Table B holds the same points as the rows below and some others, measured another way and shuffled. Each row below is followed by which row of B it is.
B (72 x 26):
[[-113 -239  -14  -81  -63 -170 -173  320  151  149 -118 -170 -201  252
   389  -79  178  167  185  215  -72   38  308   -5 -232  -82]
 [  61  250 -172   69   51 -139  189 -274 -284 -213  103    5  323 -266
  -189  138 -252 -105  -49 -145  225  -32   38   99   84   -8]
 [  44   55  -58 -174 -212  109 -226   21  -76   16    9  188  -53  -91
   -94  -91  -37  106 -189  234  -78 -208 -168 -100   -3  245]
 [ 253 -140   70   59  -94 -191  129  -55  -76   39   89  -83 -140 -279
    26  -93   -1  -14 -131  140   99   95  123 -139  -70   62]
 [ 172  -20    9   97 -162 -158   32  -36  -45  -83   92  -85   18 -281
    32   30 -111   43 -154  -22   61  139  257   64 -137  123]
 [-128  238 -238  -77  -64   28 -188  -16  -36 -139  -32  111  140   65
    -5  137 -244   75   43 -145  -27 -192  -10  258   20  119]
 [-361  291 -312 -248  156  -81 -199   44 -234  -23  -56  187  108 -109
    46  -37 -109  -49  186  -67  313 -237  -48   67  197 -124]
 [-229  145 -110 -358  -11  -39 -265   87 -243   30  -96   52  205  -59
     9 -124   51   51   87  172  114 -186  -23  -53  126  -21]
 [ 225   16 -105   29 -245   39 -115  -33  -21  -10   58  101 -132  -25
   -32  108 -190  157 -219   99 -234 -250  -85   23  -86  244]
 [-134 -278   71 -136   77 -186  -33  224  171  131 -132 -205 -287  132
   367 -251  260   25  285  151  129  173  192  -30  -98 -163]
 [ 182  -95  -15   78 -150  -34   42  -19   24    8   58   38 -111   -7
   -25  -18  -29   54 -142  213  -56  -28   13 -115 -156  161]
 [ 321   -8  -38   85   -1 -144  205 -210  -71   32   67   43  -34  -51
  -161   22 -214  -99  -39   48    8 -107  -95  -97   74  181]
 [-251  -21 -115  -79  151 -168   26   95  -29  -30  -95 -142   89  166
   203  -49  117  -11  285   66  201   68  189   47  -71 -237]
 [-313 -145  -89 -131  -34   31 -209  269  190  -35 -140 -129 -246  251
   410  -92  231  193  198  104  -16   24  108  163 -217 -198]
 [ 219  -71   22   -5  -10  -88  113 -131   75    3  -18  -56  -95   65
   -29  -42 -122  -44   76  -17  -53  -29  -85   49   58  150]
 [ 437 -204   81  114 -367  -58  -94   61  138  114   86   24 -312  -75
    38   17 -134  175 -301  191 -308  -62  102  -78 -215  395]
 [ 202   66  -82   53 -254  -38  -91  -28  -90  -36   58   49  180   17
  -111  160 -197  134 -205  146 -204 -149  111   -3 -146  280]
 [  38  -44  -52   85 -259  -59 -181  172  124  -24   19    8    6   63
   111   76  -77  170 -121  112 -126   60  319   78 -305  235]
 [  53   -7 -170   27 -209  -26 -139  100 -152   41   92  127 -149 -136
    70   65  -23  179 -256  278  -53 -225   50 -150 -190   44]
 [ 134  190  -56   49   26  -74  167 -282  -41 -191   55   51  211 -163
  -236   24 -294 -167   13 -220  173   75  -42  163  126  215]
 [  63   65 -167   72 -228   63  -88  -15 -103 -122  102  103  -60 -138
    -2  120  -93  169 -277  128  -76 -163  -13   18 -188   84]
 [-230   65 -247  -55  -47   77 -171  137    6  -29  -58  139   14  308
    80   60   18  132   55  224  -44 -219  -29   -9 -167  -10]
 [ 449   64  -24  223 -174 -250  164 -203 -157  -31  192   21   90 -380
  -188  146 -360  -47 -272  -63   22   16  209  -27  -38  305]
 [  76  123  -75  -26  -13    7   22 -164   89 -134  -42   26  111  133
  -112   52 -252  -47  111 -176  -50  -56 -100  238   84  223]
 [-354  144 -160 -244  175  -95  -98   42 -110  -73 -115  -30  140   13
   123 -107   41  -50  294  -58  287  -24   33  128  123 -195]
 [-444  -70 -108 -130   68  171 -128  174  335 -170 -209  -81  -80  542
   280 -102  222  100  356   42    6   91  -38  269 -198 -149]
 [ -68   17 -102   57  110 -307   74   13   21  -98  -28 -253    8  -88
   283   80 -132  -21  255 -323  189  168  366  327  -23 -174]
 [-223   49  -40 -132  -85  -45 -144  100  -77 -138  -29  -85  162 -140
   121  -83  110   82    6   73  169  141  222   93 -131  -64]
 [ 326 -199   43  195 -278   -6   14    0  251  -54   78  -68 -395  -55
   148   49 -118  155 -200  -25 -225   59   77  149 -245  233]
 [-609   98 -145 -298   55  121 -291  237   62 -138 -170   48  136  196
   189 -199  259   66  248  140  253   86   60  117 -113 -154]
 [ 491 -201  110  185 -131 -182  233 -165  107    5   61 -198 -165  -13
    11   62 -175   13  -65  -29 -191   59   78   55  -78  202]
 [-267  357 -226 -304  -62   65 -281  -35 -306 -171  -81   71  525   34
  -131   97 -120   98   39   31    6 -270  -49  155  108   36]
 [-378  380 -199 -253  298  -19   54 -227 -195 -250  -91   86  446  -51
  -192 -101 -120 -247  330 -229  463    9 -162  200  315 -100]
 [ 126  -15 -108   41 -207  -82 -114   93 -114   93   99  163  -93 -151
   -14   14  -69  104 -248  289  -15 -144  111 -212 -167  184]
 [ 107  -49  -14  -78 -150  -46 -166  109  119  129  -72   86   40  295
   -38  -24 -101   67   42  215 -200 -116   61  -65  -83  345]
 [-211    2  -84 -270 -225  211 -318  158  -83  -63 -111    9  150  270
    56  -35  216  277  -70  422 -225 -232 -108  -50 -181   11]
 [  71  118 -133 -156 -173   56 -222   -9 -100   16  -18  144   39   42
   -80   51 -168  124  -97  117 -182 -327 -146   16   46  229]
 [ 173 -121   17  182  115 -171  275 -131  292  -56   -1  -93 -242   83
    81  -49 -165 -160  217 -238  128  221   61  189  -10   99]
 [  65  -73   14 -132 -400  252 -352  157  157    8  -37  169 -105  193
   -32  -66   42  262 -253  373 -351 -170 -120  -59 -237  401]
 [-325  148 -179  -83  175 -205   10   18 -143 -161  -41 -136  169 -156
   198   -6   -2  -51  244 -192  379  124  251  221   23 -294]
 [-105  -67  -70   89 -170  119   -3   23   79 -270   39 -118 -120  -41
   189   35  131  186 -135   58   -1  120   70  184 -322 -124]
 [  40  256  -78  -79   80   94  174 -372 -107 -234   12  149  298  -46
  -389  -48 -213 -199   33  -85  178  -54 -341   72  224  197]
 [ -93  159 -158   -8  249 -129  211 -215  -46 -146  -15    7   68  -49
   -47  -26 -170 -210  254 -245  331   31  -83  167  186  -94]
 [ 361 -286  100  173 -400 -150  -74  143  100   12   51 -310 -141   16
   270  168   -8  328 -235  160 -408   62  411   92 -409  139]
 [ 271  -88  -23  148 -323   -5  -53   11   46  -62   86  -32  -75  -16
    28  139 -111  205 -276  145 -261  -53  133   37 -280  233]
 [-169 -129  -26  -91  -81 -231 -203  315   12  102  -64 -143  -29    7
   330  -81  150  134  105  179   87  122  449  -20 -224  -82]
 [ -85  -38  -70  -93 -349  127 -384  248  128  -56  -74  -17   26  252
   172   83   31  336 -115  209 -339 -109  159  148 -317  197]
 [ 181    9  -34   -8 -175 -129 -162   68   91   85    3   77  -58  -10
    13   25 -243   55  -40  -20 -116  -62  158   69  -35  350]
 [-150  202 -222  -28  236  -52  191 -217 -123 -162  -26   60  195   94
  -121   26 -129 -167  225  -95  263  -90 -166   86  145 -115]
 [ -22   30  -99 -144 -173   67 -148   20 -232  -28   52   96  -65 -228
    -4  -69   88  141 -237  301   26 -203 -122 -158  -63  -13]
 [ 100 -141  -52  153  -48 -153  109   31   63  -20   56  -95 -234  -64
   188   16   -6   49  -23   43   60   84  176   20 -193  -52]
 [ -55  419 -252  -69  249  -31  222 -412 -278 -207   32  234  419  -93
  -426   39 -343 -298  137 -186  351 -172 -314   55  352   84]
 [ -87  143 -126  -98  210  -35  200 -253 -127 -168  -47  -39  169   44
  -103  -33  -72 -149  221  -96  216  -62 -217  104  192 -131]
 [ 100  136 -105   24   53   54  149 -276   72 -179    1   90   28   75
  -185   28 -254 -118   80 -182   38  -75 -266  189  129  179]
 [-627  354 -342 -288  317 -140 -156   69 -229 -142 -145   29  362   27
   137  -23  -30  -98  440 -198  469  -68  117  239  189 -333]
 [-259  146 -267 -210   89  -86 -173   94 -223   46  -66   92   55   47
   106    2   -8   48  145  120  133 -290  -28  -34   78 -160]
 [-282   97  -92 -208  111  -18  -59   29  -76  -44  -76   93  135   16
   -27 -199  100  -92  168  144  301   27  -39  -70   53  -39]
 [-368   78 -173 -152  -26  334 -175   41  244 -257 -165   65   11  504
    79  -19   91  134  187   42 -110 -104 -275  286 -130   -6]
 [ 503 -114   38  275 -232 -104  270 -229 -117  -74  221  -34 -142 -353
  -135   83 -141   34 -403  147  -52   19   26 -147 -172  176]
 [-409  327 -211 -292  339 -238   27  -83 -402  -66  -74   38  500 -174
   -99 -131  -16 -243  338  -34  579  -10   75  -41  295 -243]
 [-175   53  -54  -67  331 -228  248 -134   39 -118 -138 -214  280  250
    39  -62  -35 -222  506 -190  292  192  107  197  133 -167]
 [ 487 -157  168   -9 -205  -46  119 -203   33   -3   -4 -189   11   84
  -118   17 -120   67  -93  104 -340  -66 -106   16    7  288]
 [-218  227 -213 -300   -8   72 -259   20 -204    2  -48  250   65  -72
   -78  -94  -60   20   13  126  125 -311 -224  -49  164   61]
 [ 246 -205   43  104  -91 -228   75   47   85   94   30 -138 -242  -50
   173  -20  -48   44   -6   62  -42   70  217  -21 -131   78]
 [  14 -198   75 -165 -492  154 -487  350  181   48  -70  -35 -179  138
   240  -59  162  412 -242  367 -420  -67  164   30 -371  277]
 [-166 -118  -85 -121 -307  226 -357  273  157  -44  -94   14 -142  341
   225    5  188  352 -101  353 -324 -164   -7   50 -350   71]
 [ 154 -108  -30   -8 -117    9   10  -39   17  -10   24  -17 -267  -45
    79  -35   -7   93  -93  113  -88 -117 -123   -9  -62   40]
 [ -82   98 -162   70   21 -165   31   -3  -83  -97   58    8   39 -183
    79   44 -114  -25   20  -83  238   63  216   92  -75  -51]
 [  71   65  -56  -54 -324  142 -204   24  -71  -84   43  137  146   -3
  -143   38  -42  183 -293  298 -184 -141  -24  -69 -194  294]
 [ -33   68 -155  -96 -212 -102 -272  169 -206   47    8   19  139  -41
    93  112  -51  216 -132  222 -113 -215  227  -42 -150   61]
 [-255   28 -185 -103  223  -15  100  -58  -10 -119 -103  -84  -62  206
   161  -41   77  -36  310  -39  173  -83 -156  137   58 -305]
 [-215   22  -92 -270   98 -123 -110   98 -199   98  -80   26   42  -44
    78 -191  143  -23  155  242  234 -106    1 -175   89 -140]]
Rows of B count from 0, top down.

[ 148 -137 -211  604 -308  -41 -134  325  -28   37  281 -228  256  351
  150 -102  -13   10 -160 -314 -340 -141  -75  469 -199] => 38
[  26  -59    2  -24  152 -127   49 -177  -33  205  138   93 -145   49
  -38  105  158  -48  240   49  131 -103  -85   86  -82] => 12
[ 231  183  -74  -10 -151   63  130 -233  -10   10   64  276 -107  351
   23 -107  -23   44  -18 -255  441  272 -457  179    5] => 63
[ 260  125 -115   62 -106  117  101 -177 -131  -98   30  189   58  345
   -5  -48  -43  177  -89 -304  601  188 -437   75  -57] => 25
[ 275   17 -119  166 -148  -30   79  -52  152  -38  177   88  -33  314
    3  -90   -8   42  -17 -192  199  274 -429  211   68] => 42
[ -76 -340 -286 -194  310   49   42  604    6  175  -62 -411  342 -384
   64  253   95  117  214   89 -424  -13  314 -217  -23] => 66
[-194  -63 -160 -205 -169  205  149  286  -12 -278 -141    2 -129  -84
  109  111  102 -236 -100  274 -102   56  120 -244  233] => 31
[-109  -39 -105 -235  -14  201  152  159  -71 -132  -89  -36   23 -141
   25  103   63  -43   -3   97   82  -15  145 -161  131] => 39
[   3    5  -42   35  131 -134  -17 -152  -85  357  174  121 -155  273
   54  -39  100 -154  169 -164  114 -110 -108  131 -299] => 7
[ 176   10 -111 -215   82   39  169  -92  158  -40   24  113 -114  153
  -41  -17   -2   -7   60  -61  394  351 -338 -165  112] => 28
[ 162  -22 -103   93   11 -130    3 -136   82  185  159   98 -157  349
   54  -44   31 -121   82 -121  123  133 -321  102 -153] => 70
[ -26  -93 -116 -131  155  119   92  126 -176    5  -32  -75  160 -116
  -20  150   84  121   85  -28  205 -107   94 -128  -43] => 32
[ 130 -156  -97  218  103 -150   -7  -12  116   -7  263   -7  -91  324
  -50  -38   79  -97   30  -90  258   30 -268  -49  -86] => 40
[ -57 -224 -195 -229  161  103   21  142 -191  -21 -245 -207   99 -194
   87  374   59    6   75  301  -49 -108  181 -369 -101] => 67
[ -53   62  -30 -170  -43  116  143 -107   30 -128   40  151 -224  193
   -4  -79   31 -223  -64  -13  370   64  -87 -164   63] => 49
[  76   63 -115 -197   21  144  179   33  -34  -26  -18  115   28   35
   -9   -3   34   91   48 -138  323  193 -173  -36   92] => 24
[   0 -216  -58   56  247 -169  -64  -62  -90  271  114 -129  -18    0
    4  213  139  -51  243  112  -61 -266   87   -8 -251] => 10
[  45    9  -81 -161   45  115  158  -36  -45 -130  -12  108  -41   55
  -45   54   64   31   20  -14  413  105 -159 -157   99] => 4
[  -8 -129 -207  -86  163  120  145  423 -112  -59   10  -67  270 -191
  -36  124  155  242  113  -96  130   57  -10  -96  118] => 35
[ 275  163 -153 -168 -180  166  227 -120  103 -236  -60  275 -104  286
    4  -77  -56   77 -103 -150  552  535 -570  -64  228] => 15
[  75  -12   13   17  115  -62   38 -276  -86  106  134  106 -115  188
  -55   45   84  -28  119  -61  381 -119 -142   30 -145] => 56
[-167  -38  -75 -122 -275  163  100   60  -21 -247 -117    1 -209  -30
  122  134   75 -301 -110  350 -162  -71  156 -100  174] => 60
[  81 -185 -126   23  135  -42   13   94 -108  133   14 -150  166 -152
    4  265  123  170  211   91  -94 -112   30   66  -62] => 21
[-118  -37  -58 -232  138   58  169  137  -22   59   40   71  -55 -169
  -32   77  181  -27  193   58   76   -8   73  -51  132] => 43
[  47 -229 -177  310   46 -207 -145  151  -42  271  175 -155   16  214
  133  112  109 -120  113   -4 -331 -166  -39  157 -306] => 46
[-115 -244 -133    4  214   52   72  448  -64   27  132 -258  287 -295
  -60  130  174  138  161  -23 -125 -222  295  -19   55] => 27
[ 183  -92 -196  101   66 -122  -60  -29  -38  245   45  -10  -18  303
  121   77   11  -33   90 -101   11  106 -280   34 -285] => 8
[ 167  214  -73 -194 -238  149  157 -334   28 -115  -93  296 -272  373
   81  -78  -85 -147 -126  -67  453  340 -411  -39   50] => 6
[  -6  114  -37 -132 -221  149  146 -195   22 -243  -31  220 -302  277
   46  -57    1 -263 -155   69  367  133 -195 -128  116] => 65
[ 273   96 -126   79 -156    3  126 -121   61  -90   85  253 -103  339
    9  -52   32   71  -12 -166  382  361 -564  138  101] => 45
[  67 -121 -200 -251  105  130  150  225 -110  -24 -192  -86  203 -315
   21  316  104  255  177  158  -17  132  -12 -117  149] => 34
[  18  -80 -137 -156  171   67   77  150  -85  194    5 -103  168 -107
   23   92   47  108  159 -111   18  -21   82   -4  -89] => 62
[ -78 -248 -116 -254  337  -84  103  237  120  198   47 -151   -6 -301
  -38  213  189  -30  337  215 -202   13  152 -169   85] => 71
[-127  -96 -137 -244  230   59  154  333  -28  145   39  -28   84 -233
  -11   80  176   39  228  -25  -42   14  131  -75   81] => 61
[ -77  -43  -54 -205  167   30   70    5 -163  285  -19  -27   44 -174
   37  161  118   33  250   20  -58 -172  184   70 -120] => 0
[  -8 -277 -118  431  -92 -213 -103  300  121  146  319 -236   23   67
   78   60  170 -151  114   74 -587 -225   97  356  -60] => 59
